Here is a tiny trained network, its code and every weight. The questions are about switching its units off for an input and a class, where a switched-off unit gives its printed mean instead of its output.

import numpy as np


def w(rows, s, z=0):
    codes = np.array(rows[::2]) - 128.0
    scale = np.full(codes.shape[1], s)
    scale[-1] = z or s
    return codes * scale


def f(y):
    return np.maximum(y, 0)


def log_softmax(a):
    a = a - a.max(-1, keepdims=True)
    return a - np.log(np.exp(a).sum(-1, keepdims=True))


def net(x, mask):
    res = np.array(x, float).reshape(1, 5) / 4 @ E
    y = f(res @ A[0][:, :-1].T + A[0][:, -1])
    res = res + np.where(mask, y, B[0][:, -1]) @ B[0][:, :-1]
    return log_softmax(res[-1] @ U[:, :-1].T + U[:, -1])


A, B = {}, {}
E = w([
[224,217,139,29,119,70,128,126],'x0',
[158,87,116,159,110,40,164,255],'x1',
[127,127,129,124,129,133,128,131],'x2',
[125,126,126,116,132,145,126,139],'x3',
[175,19,114,43,173,103,160,71],'x4',
],0.0085)
A[0] = w([
[90,254,117,168,124,186,112,88,215],'n0',
[123,122,135,120,121,134,132,132,105],'n1',
[134,158,111,163,118,122,126,184,129],'n2',
[117,138,124,179,124,156,116,142,112],'n3',
[147,124,121,68,131,139,115,71,99],'n4',
[101,101,128,140,128,127,123,111,180],'n5',
[125,168,133,154,134,144,124,115,148],'n6',
[74,93,126,188,130,126,125,157,215],'n7',
[149,166,134,108,125,107,128,152,87],'n8',
[93,70,129,179,125,154,130,122,244],'n9',
[113,182,140,148,123,157,120,110,183],'n10',
[179,196,131,40,123,99,132,94,98],'n11',
[107,109,126,143,131,132,120,105,150],'n12',
[135,182,121,142,121,133,126,145,124],'n13',
[128,91,130,107,121,108,142,144,63],'n14',
[111,190,133,152,129,155,122,110,190],'n15',
[135,155,126,128,129,121,130,137,110],'n16',
[144,150,141,96,128,119,126,116,108],'n17',
[133,150,120,140,118,119,131,145,99],'n18',
[113,110,122,207,117,142,128,171,174],'n19',
[124,149,117,114,130,131,118,116,84],'n20',
[121,87,126,71,131,153,130,10,124],'n21',
[152,147,118,125,121,112,126,150,53],'n22',
[136,170,135,124,124,114,130,146,110],'n23',
[165,3,127,94,133,54,139,194,1],'n24',
[111,131,118,169,129,137,132,167,197],'n25',
[177,221,131,46,121,81,135,132,141],'n26',
[116,73,131,136,125,159,134,63,172],'n27',
[133,113,118,121,129,142,117,128,141],'n28',
[116,163,140,138,120,147,138,108,149],'n29',
[128,144,128,133,137,127,134,116,104],'n30',
[109,192,127,184,118,94,131,249,123],'n31',
],0.017,0.0049)
B[0] = w([
[103,150,83,71,79,118,199,212,253],'n0',
[134,133,116,139,124,123,126,122,129],'n1',
[139,115,154,158,158,131,92,107,180],'n2',
[130,144,140,143,107,138,169,116,172],'n3',
[125,179,151,130,124,132,144,60,201],'n4',
[147,90,109,126,140,128,131,123,170],'n5',
[131,132,111,121,117,121,154,155,165],'n6',
[124,156,156,199,114,131,198,119,219],'n7',
[137,100,113,104,141,130,75,133,167],'n8',
[179,120,85,127,143,142,230,61,224],'n9',
[107,125,107,96,107,133,164,153,188],'n10',
[105,241,170,134,98,111,153,85,243],'n11',
[130,100,119,111,150,157,137,124,162],'n12',
[139,101,111,107,138,137,83,131,167],'n13',
[137,142,116,115,111,133,151,162,154],'n14',
[109,132,100,109,99,128,160,167,192],'n15',
[132,116,126,114,138,126,105,127,145],'n16',
[125,162,143,132,110,116,136,108,167],'n17',
[129,119,140,124,146,131,107,118,147],'n18',
[111,140,160,205,106,114,169,114,208],'n19',
[112,143,148,118,124,124,130,130,143],'n20',
[168,121,154,142,169,125,88,26,247],'n21',
[134,108,122,109,127,136,85,128,147],'n22',
[130,104,127,108,137,133,78,126,159],'n23',
[84,152,75,70,66,131,203,212,232],'n24',
[111,131,144,197,117,122,148,126,185],'n25',
[79,174,171,142,135,110,4,238,254],'n26',
[154,48,116,115,157,138,93,89,205],'n27',
[134,121,117,127,132,124,127,109,143],'n28',
[130,134,111,112,111,121,140,147,164],'n29',
[114,130,139,122,126,143,126,132,135],'n30',
[155,98,172,177,186,131,23,69,236],'n31',
],0.034,0.015)
U = w([
[121,55,6,87,44,165,253,183,213],'0',
[122,190,226,185,129,112,138,48,175],'1',
[58,159,75,11,41,110,122,228,77],'2',
[129,88,169,127,187,122,19,151,4],'3',
[214,40,101,98,197,169,138,42,140],'4',
],0.0063,0.0016)

Each question gives the input, the list of numbers given to net, and the class t.
The units are the neurons (one row each of A and B). Each row of codes is followed by its name. A weight is (code - 128) times the scale printed after its matrix; where a second scale follows, it is the last column's (A, B and U).
mask holds one flag per neuron, in row order. A switched-off neuron (its flag False) gives its mean, the last column of its row in B, instead of its output. The means were averaged over made-up inputs and are rounded, as every weight is.
A unit's drop is (log p(t) with every unit on - log p(t) with that unit switched off) / (log p(t) with every unit on - log p(t) with every unit switched off).
The circuit of an input: a set's keep is (log p(t) with only the set's units on - log p(t) with every unit switched off) / (log p(t) with every unit on - log p(t) with every unit switched off). Starting from the 12 units with the biggest drops (on a tie, the unit counted first), units are removed one at a time, each time the one whose removal leaves the highest keep (on an exact tie, the one counted first), for as long as the keep stays at least 0.8.
units of the circuit, in order: the units of the circuit, biggest drop first
most important unit: the unit with the biggest drop
k most important neurons: the k neurons with the biggest drops, biggest first
drop of u: that unit's drop, to one decimal
input [-5,6,-4,7,3], class 0: most important unit => n24
input [1,6,-2,-5,0], class 3: units of the circuit, in order => (n31, n11)
input [-4,0,5,-4,-2], class 0: 2 most important neurons => (n21, n11)
input [1,3,-4,8,-7], class 3: units of the circuit, in order => (n31, n11)
input [0,0,5,2,-8], class 0: 3 most important neurons => (n0, n26, n21)
input [-5,1,-5,2,1], class 0: 4 most important neurons => (n31, n21, n11, n26)
input [1,7,2,-1,4], class 2: 2 most important neurons => (n9, n24)
input [-3,-4,-5,-1,1], class 4: 2 most important neurons => (n24, n21)
input [6,0,-6,8,-8], class 2: 3 most important neurons => (n0, n21, n15)
input [1,0,4,0,-6], class 2: 3 most important neurons => (n0, n21, n9)
input [5,6,4,-2,0], class 3: 2 most important neurons => (n31, n0)
input [8,0,-4,-2,-7], class 2: 2 most important neurons => (n0, n21)
input [2,5,-2,-3,0], class 3: 2 most important neurons => (n0, n31)
input [7,6,2,-6,2], class 2: units of the circuit, in order => (n24)
input [0,-6,-3,0,4], class 4: 2 most important neurons => (n27, n26)
input [1,4,-3,3,-8], class 3: 2 most important neurons => (n31, n11)
input [-3,-6,0,-7,1], class 4: 2 most important neurons => (n21, n24)
input [8,3,-2,-1,-6], class 3: drop of n31 => 0.1
input [-2,-8,-8,-7,2], class 4: drop of n21 => 0.6
input [-6,-8,-3,-2,1], class 4: drop of n27 => 0.4
input [5,7,1,-7,4], class 2: most important unit => n24
